In the rows, 128 means zero.
Each row is followed by its class.
141	110	91	140	115	167	161	147	136	163	126	147	119	137	116	131	139	121	120	127	181	134	117	125	143	127	158	125	125	134	144	144	118	94	118	146	134	143	122	113	115	127	123	127
z263
138	145	132	133	114	115	133	122	134	126	121	127	120	132	148	137	113	128	137	127	142	133	132	117	135	107	117	139	126	136	120	120	127	130	128	133	125	123	116	126	133	137	109	122
z117
142	124	120	141	140	129	123	140	132	113	115	140	148	123	113	129	133	137	125	137	122	138	90	126	128	145	126	138	144	130	136	140	142	135	151	138	112	123	127	114	139	128	122	116
z978
126	106	126	117	110	127	112	101	131	132	171	129	135	154	164	178	145	130	158	122	120	108	99	110	104	197	133	120	129	139	129	79	161	143	109	132	126	111	131	114	119	138	73	144
z289
143	147	196	135	104	132	130	96	129	128	130	134	129	150	120	138	108	130	134	134	119	126	112	135	112	121	156	112	140	127	142	109	100	100	117	139	138	146	126	128	119	144	85	131
z68
141	117	136	125	114	127	132	127	137	120	134	125	134	124	150	143	112	131	136	122	128	130	128	120	138	126	124	143	129	124	123	120	131	133	130	128	125	126	113	134	125	127	114	122
z117
138	134	106	109	128	125	111	128	136	130	134	135	148	134	127	151	114	120	137	135	138	125	121	122	135	120	116	135	120	130	125	112	129	126	145	131	114	128	119	130	136	135	121	122
z461
132	124	142	125	115	126	136	132	134	95	143	122	183	111	100	99	105	146	97	149	106	124	122	137	103	113	114	164	150	104	147	150	139	163	173	110	138	110	121	118	109	106	139	122
z241
109	165	174	164	137	96	101	132	124	107	133	141	136	113	84	115	161	132	106	134	125	104	103	123	119	113	132	102	139	147	155	147	154	132	153	119	127	106	125	113	133	121	153	158
z289
135	123	185	148	153	130	103	132	117	115	125	144	160	85	98	130	145	122	115	99	135	113	107	134	133	137	149	99	146	121	158	171	162	131	157	134	131	111	158	128	122	110	149	144
z594
137	128	124	120	128	132	135	116	129	133	134	124	144	128	125	145	117	132	137	146	161	104	123	126	140	104	129	135	125	119	126	130	122	125	132	119	131	128	115	135	131	123	135	127
z263
106	137	123	133	127	115	120	120	130	143	146	138	100	116	118	124	166	125	132	111	125	110	111	120	113	121	154	137	109	118	126	138	131	108	124	126	133	76	135	115	117	104	139	164
z678
151	140	107	136	114	131	134	131	143	126	119	137	150	131	151	143	98	115	139	143	132	115	125	129	143	112	110	144	139	134	125	115	115	110	125	133	114	157	112	133	134	139	90	114
z117
136	132	132	133	134	112	121	124	124	120	124	125	148	134	130	142	116	127	137	139	144	116	126	125	133	110	106	124	127	118	119	120	124	131	140	128	124	114	123	138	141	131	131	131
z814
77	114	83	137	139	120	107	148	119	121	133	138	88	116	101	108	124	101	83	132	132	144	166	131	126	100	98	120	119	160	116	150	141	97	137	174	109	114	136	107	145	119	145	120
z594
104	143	166	150	130	154	117	143	121	117	129	117	129	94	125	104	93	153	143	127	129	136	127	137	144	84	143	150	144	115	121	138	112	145	117	131	139	116	140	135	148	113	134	118
z289
169	108	91	124	135	140	147	138	136	134	114	134	141	141	148	131	103	145	137	128	147	124	116	134	146	117	124	149	138	119	112	117	82	115	110	110	139	141	130	148	122	129	105	106
z978
133	118	137	113	108	100	117	102	146	135	111	144	97	132	91	143	159	116	81	123	110	142	164	110	93	143	97	153	110	122	166	117	169	131	159	121	119	102	134	79	125	142	117	158
z461
99	138	111	129	118	117	126	128	142	135	73	86	184	121	129	90	138	147	152	185	180	143	116	136	136	157	104	153	138	47	132	135	105	175	121	113	118	114	81	130	161	93	161	140
z814
123	124	118	136	135	130	120	133	114	124	127	127	146	128	132	126	122	126	132	135	148	128	124	124	135	101	122	139	122	145	126	128	126	115	126	132	131	126	120	130	133	129	112	127
z678
150	154	85	129	120	153	154	88	136	152	155	132	99	138	121	148	110	132	141	148	137	121	174	122	132	107	104	186	138	100	86	79	90	136	92	114	138	143	141	70	100	148	101	140
z978
139	121	122	120	130	123	134	135	130	136	121	124	153	126	145	137	124	127	141	132	140	128	130	128	135	126	118	133	123	117	126	126	121	132	131	132	137	117	127	141	140	141	129	131
z814
139	178	155	150	129	140	105	107	100	115	100	144	143	123	138	162	115	96	142	140	130	138	138	142	124	105	122	104	146	141	119	121	145	112	146	151	113	103	152	116	142	153	100	132
z241
143	105	111	150	119	147	121	132	126	148	103	135	153	141	130	123	109	124	125	142	156	135	138	146	130	131	122	125	141	129	120	116	111	105	114	122	113	152	125	124	115	131	104	129
z654
127	115	122	158	109	150	128	153	139	106	141	142	131	122	129	127	133	103	114	128	127	127	99	128	138	137	139	132	133	150	137	134	154	105	154	141	113	118	128	98	117	129	105	141
z654
123	146	125	126	130	117	128	127	125	107	131	134	127	126	143	130	121	120	106	115	106	109	139	128	101	125	130	129	126	136	132	121	133	125	118	147	134	110	127	138	139	120	120	131
z594
145	151	68	134	131	161	122	109	117	129	91	135	114	130	142	128	114	123	108	151	150	103	145	135	127	131	97	122	122	102	117	114	103	117	131	101	122	125	145	104	108	138	118	141
z654
154	88	129	110	145	140	119	110	139	119	140	141	168	109	142	167	151	140	107	137	125	136	79	127	145	163	125	68	138	131	143	171	136	145	152	120	108	135	144	140	107	96	135	135
z289
139	137	119	120	141	107	154	119	153	114	149	125	97	130	126	105	160	137	121	108	152	69	125	99	117	113	138	153	101	126	147	132	113	154	119	122	173	121	121	133	109	123	154	144
z978
121	137	195	172	148	134	107	122	125	94	124	141	142	132	113	117	131	150	153	137	140	99	97	124	119	150	131	105	142	149	159	138	140	133	140	135	118	149	130	131	160	136	140	122
z978
145	140	110	128	132	108	133	122	141	145	116	149	125	120	132	116	146	135	143	129	149	119	137	126	128	111	132	126	110	153	128	131	124	110	109	143	135	138	109	130	115	127	98	137
z241
122	122	141	153	116	109	128	152	120	123	131	147	116	126	109	123	105	146	102	125	153	132	117	118	143	90	131	136	130	153	137	130	124	137	127	125	130	127	133	127	124	117	121	119
z594
124	134	111	138	118	125	129	135	132	131	129	142	129	117	125	122	142	107	95	129	154	105	107	126	140	124	146	110	112	138	147	139	143	119	129	143	125	119	129	134	125	118	136	150
z594
131	174	169	110	91	125	170	92	122	141	138	134	104	139	118	133	124	152	107	130	156	125	131	125	95	104	167	131	111	109	142	133	104	153	111	107	156	97	123	124	125	96	142	127
z263
103	155	129	173	144	153	121	149	116	106	75	148	107	103	124	124	143	109	128	128	99	122	121	141	117	130	130	113	141	138	137	147	135	112	123	161	119	125	156	122	139	124	121	130
z678
111	114	139	140	117	113	154	164	154	113	137	141	117	143	125	128	119	127	121	167	149	92	92	160	144	172	127	109	123	149	152	138	86	129	117	96	156	176	138	141	130	117	115	77
z678
141	146	145	154	122	130	146	155	143	126	140	138	125	112	128	132	103	133	105	117	137	116	98	136	159	74	149	133	139	135	126	150	122	158	131	124	138	120	154	137	129	102	136	114
z289
147	148	112	116	119	106	126	153	132	141	113	141	145	135	122	128	108	133	140	135	156	113	112	124	160	90	113	137	115	147	132	109	108	129	133	106	141	128	112	133	110	128	119	127
z461
148	68	157	109	129	159	126	125	127	141	151	128	204	92	132	124	147	130	133	99	70	132	165	146	132	168	128	150	166	94	146	137	114	106	112	75	159	128	145	141	120	135	134	144
z289
133	149	187	156	113	155	132	125	119	104	157	128	145	140	148	126	83	125	132	108	109	94	129	131	120	117	146	144	145	130	151	112	129	118	145	117	150	124	144	114	141	149	106	128
z68
122	134	158	107	124	127	124	119	125	117	112	119	118	133	125	148	115	135	120	146	139	81	107	130	126	120	126	116	127	105	151	131	113	135	136	109	135	105	128	142	128	111	150	133
z263
146	112	104	111	145	149	130	150	119	123	126	100	133	137	127	118	121	132	128	145	94	169	117	150	148	148	105	109	128	122	136	138	100	101	129	121	152	148	114	135	112	146	162	102
z117
130	133	136	134	108	157	167	121	134	142	115	139	139	116	130	97	121	114	87	115	159	144	139	123	104	79	153	161	111	147	168	156	130	137	125	193	163	123	133	122	129	127	100	117
z678
142	133	128	129	133	119	121	127	132	120	118	128	152	123	145	142	127	125	139	138	139	112	117	128	140	127	133	126	129	130	133	133	135	137	138	112	121	130	122	138	130	130	119	131
z241
156	54	147	114	154	108	135	174	133	122	123	144	114	121	126	132	127	131	133	92	144	148	138	115	160	130	103	122	96	176	134	149	155	116	153	162	150	139	127	152	151	160	119	80
z814
151	178	116	160	151	120	127	123	113	110	123	147	92	115	120	142	155	129	116	119	150	133	132	126	129	96	122	94	123	137	128	144	139	141	117	139	142	112	168	128	132	129	130	119
z241
116	107	148	105	145	155	155	143	152	125	112	99	131	113	153	116	117	140	142	103	119	92	144	136	134	136	126	151	154	90	129	156	94	133	102	121	147	128	137	148	146	113	150	108
z263
131	128	161	121	113	120	111	121	127	135	159	119	150	137	118	139	107	142	131	140	163	140	121	115	124	114	130	144	138	118	139	126	120	130	145	123	118	123	101	111	127	128	131	139
z117
132	154	82	139	109	140	133	129	127	122	126	124	118	138	153	131	144	120	125	143	156	107	84	133	129	154	152	114	108	99	135	122	114	146	127	93	141	97	131	127	108	102	148	144
z654
122	113	71	119	127	141	137	136	147	136	153	133	129	141	129	122	124	134	134	151	147	102	87	134	125	158	146	144	120	100	138	140	83	131	149	96	140	121	134	126	114	114	162	117
z978
135	103	152	104	122	130	119	112	118	144	151	129	116	153	111	123	122	143	131	121	142	136	116	121	121	139	137	106	114	126	136	129	107	94	139	124	140	124	120	118	107	132	125	131
z68
127	134	118	71	122	86	134	95	116	147	145	108	134	160	130	152	126	126	101	133	137	158	174	107	107	103	100	137	113	122	98	104	111	138	108	135	118	99	77	110	137	116	132	142
z814
114	147	132	127	128	115	105	122	125	105	153	130	125	185	174	158	91	130	168	109	105	66	77	119	101	175	132	103	128	146	134	93	115	103	124	118	120	122	109	149	156	133	101	88
z117
135	125	96	149	111	133	150	162	145	116	160	148	123	122	135	134	138	125	134	132	126	129	118	123	135	139	121	135	133	148	116	132	148	133	126	114	117	142	145	118	132	122	108	127
z289
121	123	107	96	124	138	111	125	147	125	117	115	132	155	147	152	98	119	145	145	121	103	99	137	121	159	111	124	124	110	133	108	109	129	145	122	117	124	133	132	123	126	121	116
z461
133	96	118	108	134	136	110	135	118	149	126	128	171	120	134	132	133	128	145	130	142	132	129	124	142	156	131	140	133	115	145	127	110	107	132	105	134	129	110	125	117	137	134	150
z594
150	120	126	144	118	133	151	158	131	120	133	140	147	134	127	130	111	136	140	141	145	102	131	133	143	113	95	151	141	143	150	126	139	116	124	107	140	145	131	118	137	124	104	118
z263
128	137	144	142	123	127	105	124	127	137	131	142	150	122	104	125	125	118	134	130	156	94	104	117	135	120	147	144	125	125	134	128	137	126	170	115	118	111	111	98	111	136	135	150
z654
85	179	145	159	115	131	140	108	142	114	106	143	75	129	129	131	126	119	96	150	148	90	143	137	100	133	110	93	132	116	130	131	112	145	120	157	116	108	162	103	143	116	131	141
z814
154	161	129	146	128	138	124	119	134	126	117	127	170	126	140	120	103	128	129	130	181	81	108	127	141	104	139	149	136	109	135	118	116	137	129	113	133	131	115	121	129	128	100	131
z654
125	122	98	152	116	135	145	131	139	120	125	124	111	141	164	133	104	140	126	143	146	154	162	135	147	132	98	145	145	130	113	114	83	109	113	96	140	145	123	105	127	142	99	105
z117
125	119	149	105	121	112	108	135	123	125	123	102	154	155	123	126	108	123	137	158	106	130	130	137	120	136	112	132	142	116	145	107	98	103	110	116	125	157	99	141	146	140	116	130
z68
141	169	61	162	126	168	115	114	94	118	54	138	146	123	142	135	132	108	127	154	159	136	156	136	118	143	122	113	149	66	123	109	104	116	109	117	119	136	134	128	138	121	109	144
z68
142	126	116	109	136	116	111	126	137	124	122	133	145	130	123	148	122	127	135	134	121	125	127	123	139	124	108	132	119	132	133	111	124	130	136	127	127	136	113	136	130	132	125	119
z461
160	147	122	130	118	170	123	140	101	118	155	135	199	97	117	145	96	122	128	144	197	142	90	135	142	109	160	136	138	76	153	154	134	162	152	113	128	122	146	136	133	80	140	127
z594
132	128	156	113	126	109	125	113	139	131	148	122	126	137	130	151	119	126	143	136	127	113	131	125	114	126	114	135	119	117	130	120	128	129	139	126	124	114	130	118	136	132	124	145
z814
132	103	144	122	130	114	112	142	142	123	162	129	132	127	117	137	102	135	138	128	96	126	139	121	124	131	118	166	130	141	133	121	133	102	155	118	116	148	98	111	134	151	121	123
z117
110	132	102	134	106	156	155	134	150	146	127	138	55	134	160	104	134	109	124	106	156	112	124	108	137	110	174	129	78	164	168	131	99	82	102	169	161	146	109	131	114	148	112	133
z117
141	110	33	176	93	155	159	197	115	113	121	144	182	135	141	108	129	136	166	155	146	180	116	126	143	172	109	187	154	118	126	117	139	146	157	75	145	126	123	96	118	141	105	98
z241
117	114	126	105	125	137	147	128	136	146	143	133	109	138	135	136	110	142	136	120	150	86	136	121	138	118	138	138	121	128	128	125	91	119	103	119	147	131	113	130	122	111	132	113
z263
148	143	143	123	120	146	140	76	152	159	179	137	96	163	121	178	128	119	139	140	153	97	123	117	122	149	132	146	109	127	143	106	142	105	154	143	132	123	128	66	141	173	113	129
z263
137	140	92	117	170	122	123	148	102	142	75	128	190	113	118	120	110	126	123	136	179	132	134	144	138	111	115	127	139	113	121	166	99	150	138	107	138	143	121	135	130	101	142	89
z678
127	127	102	144	124	156	148	159	121	101	102	117	143	107	142	112	135	109	175	124	122	113	100	148	150	145	129	128	135	87	95	142	135	136	98	93	126	132	147	161	127	66	127	113
z678
141	124	143	119	127	125	115	122	115	116	129	128	141	134	136	141	115	120	134	129	121	135	133	124	129	117	114	121	133	131	127	122	130	115	138	136	126	125	125	127	132	133	110	133
z68
148	116	84	157	113	159	152	156	144	125	139	122	146	138	138	129	113	124	143	148	160	112	87	132	147	145	147	142	115	95	129	120	135	132	147	107	125	138	124	132	123	123	137	139
z814
163	131	242	99	142	86	130	70	140	106	100	140	112	130	171	142	112	146	159	72	49	62	127	124	92	151	137	120	98	165	130	120	172	130	139	99	126	116	143	162	153	142	92	121
z978
130	125	137	125	129	106	123	129	136	123	147	127	143	128	127	144	117	127	145	141	135	120	124	125	137	110	115	138	122	123	116	119	126	125	141	130	122	114	112	127	140	125	128	137
z814
74	160	173	130	93	151	107	107	107	134	127	131	118	176	154	129	97	104	155	135	113	103	117	135	89	153	169	83	132	151	145	94	96	67	79	154	100	147	112	136	161	130	85	136
z68
114	159	124	127	108	122	133	116	122	161	122	142	90	122	103	132	144	134	115	134	155	97	116	117	131	87	150	122	111	119	137	126	123	126	96	134	125	100	129	128	124	105	146	157
z263
130	106	182	115	148	130	80	86	120	139	106	110	132	109	133	139	90	156	162	93	146	118	128	115	144	65	136	128	124	119	109	117	123	125	124	125	121	109	160	168	122	141	105	135
z461
127	147	163	174	133	143	119	126	126	99	155	136	134	123	119	145	155	123	139	134	105	116	97	131	123	180	148	107	137	128	160	130	158	129	145	114	129	134	144	107	132	138	150	151
z594
134	134	133	113	135	115	116	121	145	130	117	122	147	124	125	132	115	127	129	126	138	118	131	120	137	106	121	145	118	135	132	118	132	138	138	133	126	136	116	133	136	143	118	123
z461
129	134	142	149	155	126	101	128	126	103	118	119	171	112	109	120	129	139	127	153	148	123	118	136	123	121	136	118	141	111	138	151	135	149	158	138	120	130	111	146	136	122	163	129
z241
149	123	111	123	126	125	132	132	130	128	132	133	151	127	144	139	114	118	132	138	136	135	129	129	145	125	119	143	116	138	126	122	135	125	135	135	128	137	114	134	143	137	119	120
z594
133	146	117	158	127	131	139	148	113	122	106	143	116	130	124	115	147	127	114	128	138	124	108	138	139	123	121	111	120	137	136	137	126	108	122	111	145	107	141	124	125	116	131	131
z678
